In the rows, 128 means zero.
Facts:
bedras | μ b | χ 147
betol | λ torutro | μ a | χ 526
bezu | Δ bedras,flotos | λ gafle | μ f | χ 147
bire | Δ flotos | λ triklal | μ a | χ 147
boflim | μ c | χ 217
bola | λ ranefu | μ b | χ 526
boska | μ a | χ 526
brebu | μ b | χ 147
briragam | Δ flotos | λ zufu | μ b | χ 526
broflurom | μ f | χ 147
bronura | μ a | χ 147
brorume | λ brozem | μ f | χ 217
brotror | Δ bedras | λ dano | μ b | χ 147
brozem | λ pefo | μ a | χ 217
brubatras | μ a | χ 147
brugri | Δ grotradron | μ e | χ 526
bruplu | λ keplalik | μ a | χ 147
brutevel | λ plotrol | μ e | χ 526
bubrulam | Δ sagrim | λ vikegil | μ a | χ 147
budra | Δ druskul | λ skarasten | μ a | χ 217
butrem | λ fabra | μ b | χ 147
dafla | Δ flotos | λ geflus | μ a | χ 217
damin | λ brubatras | μ a | χ 526
dano | Δ plestaro | λ groder | μ c | χ 526
dapel | λ nosi | μ a | χ 217
datrak | λ nemi | μ b | χ 217
davon | λ zatrur | μ b | χ 217
davu | μ e | χ 217
debin | Δ reskir | μ e | χ 217
debre | λ doke | μ e | χ 147
degre | μ e | χ 526
deluna | λ govun | μ e | χ 147
doke | λ gufles | μ e | χ 147
dolel | Δ bire | λ plikom | μ a | χ 526
draklar | Δ skarasten | μ e | χ 526
drate | Δ flotos | μ c | χ 147
drebri | λ bruplu | μ d | χ 147
druskul | Δ flotos,bire,skarasten | λ stuklin | μ a | χ 147
dubra | λ betol | μ c | χ 526
duru | λ vomu | μ a | χ 147
fabra | Δ flotos | μ c | χ 147
faflol | Δ bedras,flotos,plestaro | λ rosti | μ a | χ 147
fiflis | λ zare | μ b | χ 147
fipas | λ stisti | μ a | χ 147
fitam | μ c | χ 217
flesum | μ d | χ 217
flifen | Δ nosi,flotos | μ a | χ 526
flotos | μ a | χ 217
flova | μ a | χ 526
folok | λ traru | μ c | χ 526
gafle | Δ grotradron | λ safle | μ d | χ 147
gagek | μ b | χ 147
gakos | Δ sedruk,goplon | μ a | χ 147
geflus | Δ rabri | λ klaplun | μ b | χ 526
gesketan | Δ plupo | λ stagam | μ e | χ 526
gofa | Δ davon,bire,drate | λ plestaro | μ b | χ 147
gofla | Δ flotos | λ gofa | μ b | χ 526
gofo | μ d | χ 147
goplon | Δ flotos | λ vibir | μ a | χ 147
govun | λ reskir | μ c | χ 526
grakeflo | λ plomiski | μ b | χ 147
graskel | μ b | χ 526
grezel | μ b | χ 147
grivapler | Δ flotos | μ a | χ 147
griza | λ flova | μ a | χ 526
groder | Δ bedras,vibir | μ a | χ 147
grotradron | Δ flotos | λ datrak | μ f | χ 147
grufer | λ bezu | μ c | χ 217
gufles | λ brugri | μ b | χ 147
guzem | λ gagek | μ a | χ 526
keplalik | λ butrem | μ a | χ 217
kera | λ nafu | μ b | χ 526
klaplun | λ dolel | μ e | χ 147
klirubro | λ drebri | μ a | χ 526
klisu | λ pugi | μ d | χ 526
klodruk | Δ bubrulam,druskul | λ trogrozen | μ f | χ 526
klosos | Δ flotos,plestaro,bire | μ c | χ 147
klostil | λ flesum | μ a | χ 147
kluskur | λ budra | μ b | χ 217
klutik | λ muklar | μ e | χ 526
kluvil | Δ bubrulam | λ grakeflo | μ b | χ 217
kofla | λ degre | μ d | χ 147
kufama | Δ tebur | λ folok | μ a | χ 147
kugokom | λ statrak | μ a | χ 526
kuplan | μ a | χ 526
kuzo | λ skubar | μ c | χ 526
lebrir | Δ klosos,zogok | λ klirubro | μ a | χ 526
lefu | μ f | χ 526
lerar | λ skomen | μ a | χ 526
lidrir | μ b | χ 147
liga | λ tusom | μ b | χ 217
loro | μ f | χ 217
lutrasu | Δ gesketan,brotror | μ b | χ 526
madakan | λ brorume | μ c | χ 526
mekage | Δ stuples | λ nisupar | μ d | χ 147
meri | Δ goplon | λ metruza | μ b | χ 526
metruza | Δ bedras | μ c | χ 147
milave | Δ nezur,flotos | λ sidros | μ b | χ 526
mise | Δ toklim | μ a | χ 526
mizem | Δ pefo | λ draklar | μ c | χ 526
mizuklem | μ a | χ 217
muklar | Δ brugri | λ kluvil | μ a | χ 147
nadri | λ skedera | μ a | χ 147
nafu | Δ gakos | λ skarim | μ a | χ 147
nalape | μ f | χ 147
naril | λ kufama | μ a | χ 526
nemi | μ e | χ 147
nezur | μ e | χ 217
nipok | λ grezel | μ e | χ 147
nisupar | λ brebu | μ a | χ 217
nobror | λ sedruk | μ b | χ 147
nosi | Δ sedruk | μ a | χ 217
nubek | Δ mekage | λ gofo | μ c | χ 217
nusten | μ e | χ 147
pefo | Δ flotos,tigrur | λ suplon | μ a | χ 217
pitror | Δ skudrodis | λ kera | μ f | χ 147
plavul | λ nipok | μ d | χ 217
plebin | μ a | χ 147
plestaro | Δ flotos | λ kluskur | μ b | χ 147
plikom | Δ zufu,bedras,mise,metruza | λ nobror | μ c | χ 147
plomiski | λ meri | μ c | χ 217
plonu | μ a | χ 526
plotrol | λ bubrulam | μ a | χ 217
pluku | λ briragam | μ b | χ 147
plupo | μ f | χ 526
plupus | Δ stoti,bezu | μ b | χ 217
pluskur | Δ ranefu | λ stuples | μ a | χ 217
pugi | Δ flotos | λ toklim | μ e | χ 147
rabri | Δ flotos | μ f | χ 147
ranefu | Δ toklim | λ seflapek | μ a | χ 147
ratol | μ f | χ 217
replim | μ e | χ 526
reskir | λ duru | μ a | χ 217
rimek | Δ goplon | μ c | χ 147
rosti | μ a | χ 526
ruston | Δ plupo,sagrim,draklar | μ e | χ 217
safle | Δ grotradron,klosos | λ klisu | μ e | χ 526
sagrim | Δ tebur,flotos,dafla | λ plavul | μ e | χ 526
sanelor | μ a | χ 526
satem | μ e | χ 526
sedruk | Δ stener | λ lidrir | μ e | χ 147
seflapek | Δ flotos,vikegil,boflim | μ a | χ 147
sidros | λ kuzo | μ b | χ 147
skarasten | Δ rabri,bire | λ grufer | μ f | χ 217
skarim | λ grotradron | μ b | χ 217
skedera | Δ traru | λ sagrim | μ a | χ 147
skomen | μ b | χ 217
skomo | μ c | χ 217
skubar | μ b | χ 526
skudrodis | μ a | χ 217
stafus | Δ flotos,bire,sagrim | μ f | χ 147
stagam | λ replim | μ d | χ 147
statrak | μ f | χ 526
stener | μ d | χ 147
stimidre | μ a | χ 526
stisti | λ bire | μ c | χ 147
stoti | Δ plestaro,bire | μ b | χ 147
stuklin | Δ rabri,toklim | μ a | χ 147
stunem | μ e | χ 147
stuples | λ plupo | μ d | χ 147
suplon | λ pluskur | μ a | χ 526
tano | μ a | χ 147
tebur | Δ flotos,bire | λ broflurom | μ c | χ 147
tevu | μ d | χ 526
tigrur | μ c | χ 147
tiplagral | λ tebur | μ a | χ 217
toklim | Δ goplon | μ d | χ 526
tori | λ milave | μ a | χ 217
torutro | μ b | χ 217
traru | Δ flotos | λ brutevel | μ a | χ 147
triklal | λ tufliflo | μ a | χ 526
trogrozen | Δ gofla | λ gesketan | μ c | χ 526
truvem | Δ dafla | λ druskul | μ f | χ 147
tufliflo | Δ loro,stener,bire | λ tano | μ b | χ 147
tusom | μ b | χ 526
vada | λ vofenim | μ a | χ 526
veduk | λ madakan | μ b | χ 217
vibir | λ graskel | μ c | χ 147
vikegil | Δ flotos | λ nadri | μ a | χ 217
vofenim | λ klutik | μ b | χ 526
vomu | Δ plupo | λ dafla | μ a | χ 217
zare | Δ pefo | λ plupus | μ f | χ 147
zatrur | λ damin | μ b | χ 217
zogok | μ b | χ 147
zostetres | λ satem | μ d | χ 526
zufu | Δ kuplan | λ bedras | μ b | χ 147

Known rows:
[164  94  72  54 153 142 182 196 168 151 106 154 123 118 125 130 103  97
 149 132 105 134 185 119 150 135  66] : klisu
[151 103  76 121 104 144 134 166 152 147 116 104 107 120 124  94 115 101
 150 103 126 120 176 113 160 155 100] : nalape
[130 114 126  92 159 180 137 140 187 131 107 159 131 179 136 153  88  95
 132 149  96 150 114 124 117 162 117] : replim
[130 105 116 109 119 172 112 141 191 136  91 152 111 169 133 131 103 112
 111 148 119 146 121 111 128 160 134] : nezur
[120 119 122 139 109 176  92 117 180 139 105 115 119 166 132 119 111 126
 138 136 125 138 103 112 139 180 150] : gufles
[149 127 116 138 146 165 101 128 179 122 136 113 112 108 157 121 129 122
 118 113 147 155 143  95 147 156 117] : plebin
[158  76  93 125  90 128 202 100  66 172 109 149 120  59 143  88 136 112
 151 107 104  98 159 110 148 121 165] : rabri
[132 107 109 147  66 145 182  98  70 196 126 128 172  63 142  80 141 123
 183  58 126  75 110 124 187 144 153] : klosos
[120  88  76 101  51 163 146 130 101 140  94 162 142 142 131 104 118 150
 143 141  92  77 142 129 145 181 155] : truvem
[ 99 147  80  99  80 158 168 127  97 166 149 129 191  71 129 121 144 131
 205 109  93  96 151 148 154 177 107] : mizem
[106 104 133  94 128 199 168 126 125 120 120 204 181 159 171 156  97 131
 127 118  83 110  94 127 137 162 137] : draklar
[121 142 121  78 144 164  99 110 199 150 135 149 131 148 138 146 113 139
 127 154 108 152  92 118 111 197 130] : lerar
[151  74  70  67  78 151 135 169 170 144  72 155  88 181 108 104  96 123
 104 140 107 116 163 125 146 174 118] : kofla
[109 143  89  84  87 149 131 135 168 184 115 110 146 151  92 116 104 120
 198 143  83 111 102 148 132 202 114] : dubra
[111 121  83 154  76 171 154 147  79 135 117 113 180  82 142 109 149 143
 215 121 108  83 175 115 176 146 126] : plikom
[126 145 132  94 156 169 111 118 192 138 131 145 125 156 146 149 106 125
 133 147  97 147  92 113 109 187 131] : plonu
[107 122 140 140 115 188 122 108 117  91 125 171 156 145 173 143 121 142
 129 147  84 108 113  92 122 164 172] : nosi
[122 117 111 168 109 162 129 123 164 121 172 109  82 159 154 116 118  76
  58  89 126 198 170 162 131 156 108] : nipok

Rows:
No name comes twice in this set of rows, the named rows included.
[128  91  84 120  71 138 152 151 159 128 135 142  67 219 114 105  76  72
  54 117  69 141 154 168 111 181 117] => plavul
[147  86  99 121  84 140 190 111  72 168 119 155 143  77 150  87 133 125
 145  76 116  84 144 119 173 135 144] => stafus
[129  95  81 127  77 159 162 149  86 127 125 141 149  98 146 102 137 122
 151 108 106  95 186 121 166 151 120] => zare
[107 119 155  84 143 179 157 106 137 150 136 199 196 131 183 153 110 179
 138 111 100  91  50 105 160 173 150] => dolel
[143 151  80 104  89 172 106 120 148 144 148  89 172  99  92  90 116   6
 185  77 126 103 143 147 110 204  79] => folok
[120 117 122 106 143 186 176 140 105 105 143 181 175  95 172 163 134 108
 137 122  96 135 155 128 142 131 113] => brugri
[172 111 137 125 153 120 146  71 162 176 118 126  79  59 142 107 135  94
 121 132 132 172 122  82 110 122 165] => flotos
[127  97 148 125 110 173 148  70 111 155 116 184 149 121 183 119 122 164
 103  94 121  93  54  97 158 169 190] => druskul
[128 104  68 106  71 156 158 140  92 141 125 146 150  88 146 102 141 139
 145 107 115  94 185 125 172 159 117] => pitror
[156 156 108  71 135 186  72  89 183 120 168 137 156  93 139 121 132  41
  98  97 144 146 129 126  92 206  98] => naril
[140 124 131 105 153 152 171  73 109 146 159 166 151  55 172 141 144 123
 141 132 103 136 122 104 115 136 154] => flifen
[111 113 119  78 112 142 176  52 110 200  95 178 142  80 140 139 144 159
 174 179  87 134  81 120 115 149 196] => gofla

The same elements again, as new rows of numbers:
Known rows:
[ 55 182 162 109 182 105 119 116 172 145 143 163  73 147] : tebur
[140 145 117 137 119 108 110 111 148  78 105 122 133 143] : kluskur
[122 138 133 159 127 115 100 139 132  95  97 121 122 131] : butrem
[150 125 160 150 130 114 153  90 129 158  96 140 157 120] : griza
[134 127 155 161 113 118 167 119 133 157  99 131 139 116] : bruplu
[115 132 163 151 119 130 106 111 184 113 127 113 139 141] : plomiski
[113 158 142 142 125  98  93  95 138 146 148 137 106  97] : mekage
[119 138 152 162 118 122 113 125 159 128 107 118 129 129] : stuples
[ 92 156 170 154 120  83 111  90 154 140 142 114  91  97] : zare
[138 136 137 148 143 110  86 110 127  96  95 131 141 135] : bola
[ 76 158 107 124 165  80 103 133 135 115 131 135 109  97] : tufliflo
[139 113 160 148 129 110 160 102 133 160  95 122 150 123] : betol
[110 125 151 160 116 123 127 138 160 136 104 105 123 132] : nemi
[100 135 154 143 101  99  84 109 154 154 160  81  69 113] : metruza
[ 60 166 100 116 182  77 109 137 144 116 132 146 113  92] : stoti
[115 114 136 145 140 106 103 133 136  99  90  94 126 145] : skubar
[134 127 156 160 115 118 166 119 134 157 100 132 141 114] : bronura
[123 116 154 158 112 114 175 132 139 160  97 112 132 121] : tano

Rows:
No name comes twice in this set of rows, the named rows included.
[103 140 158 130 140  98  82  87 163 149 145 110 103 121] => trogrozen
[136 138 158 153 136 119 100  95 151 128 103 132 147 133] => zostetres
[133 148 152 163 119 127 111 113 148 132 110 144 140 124] => debre
[124 127 131 124 128  79  75  96 104 120 140  93  84 116] => meri
[110 147 180 178 116 109 124 106 170 121 103 118 126 120] => nalape
[103 133 169 118 132 100 179 114 112 173 131 132  65 140] => seflapek
[152 168 133 156 110 120 115  97 162 129 102 152 138 132] => deluna
[124 157 169 120 132 101 162  86 100 174 143 166  76 126] => faflol
[124 125 158 152 133 118 106 108 157 129 101 113 140 136] => tevu
[153 129 159 149 130 112 152  87 129 157  97 143 160 120] => vada
[103 124 178 163 127  96 124 102 176 128  97  84 127 128] => plupo
[ 97  64 181 185 130 142 149 118 111 155 103 165 134  91] => nadri

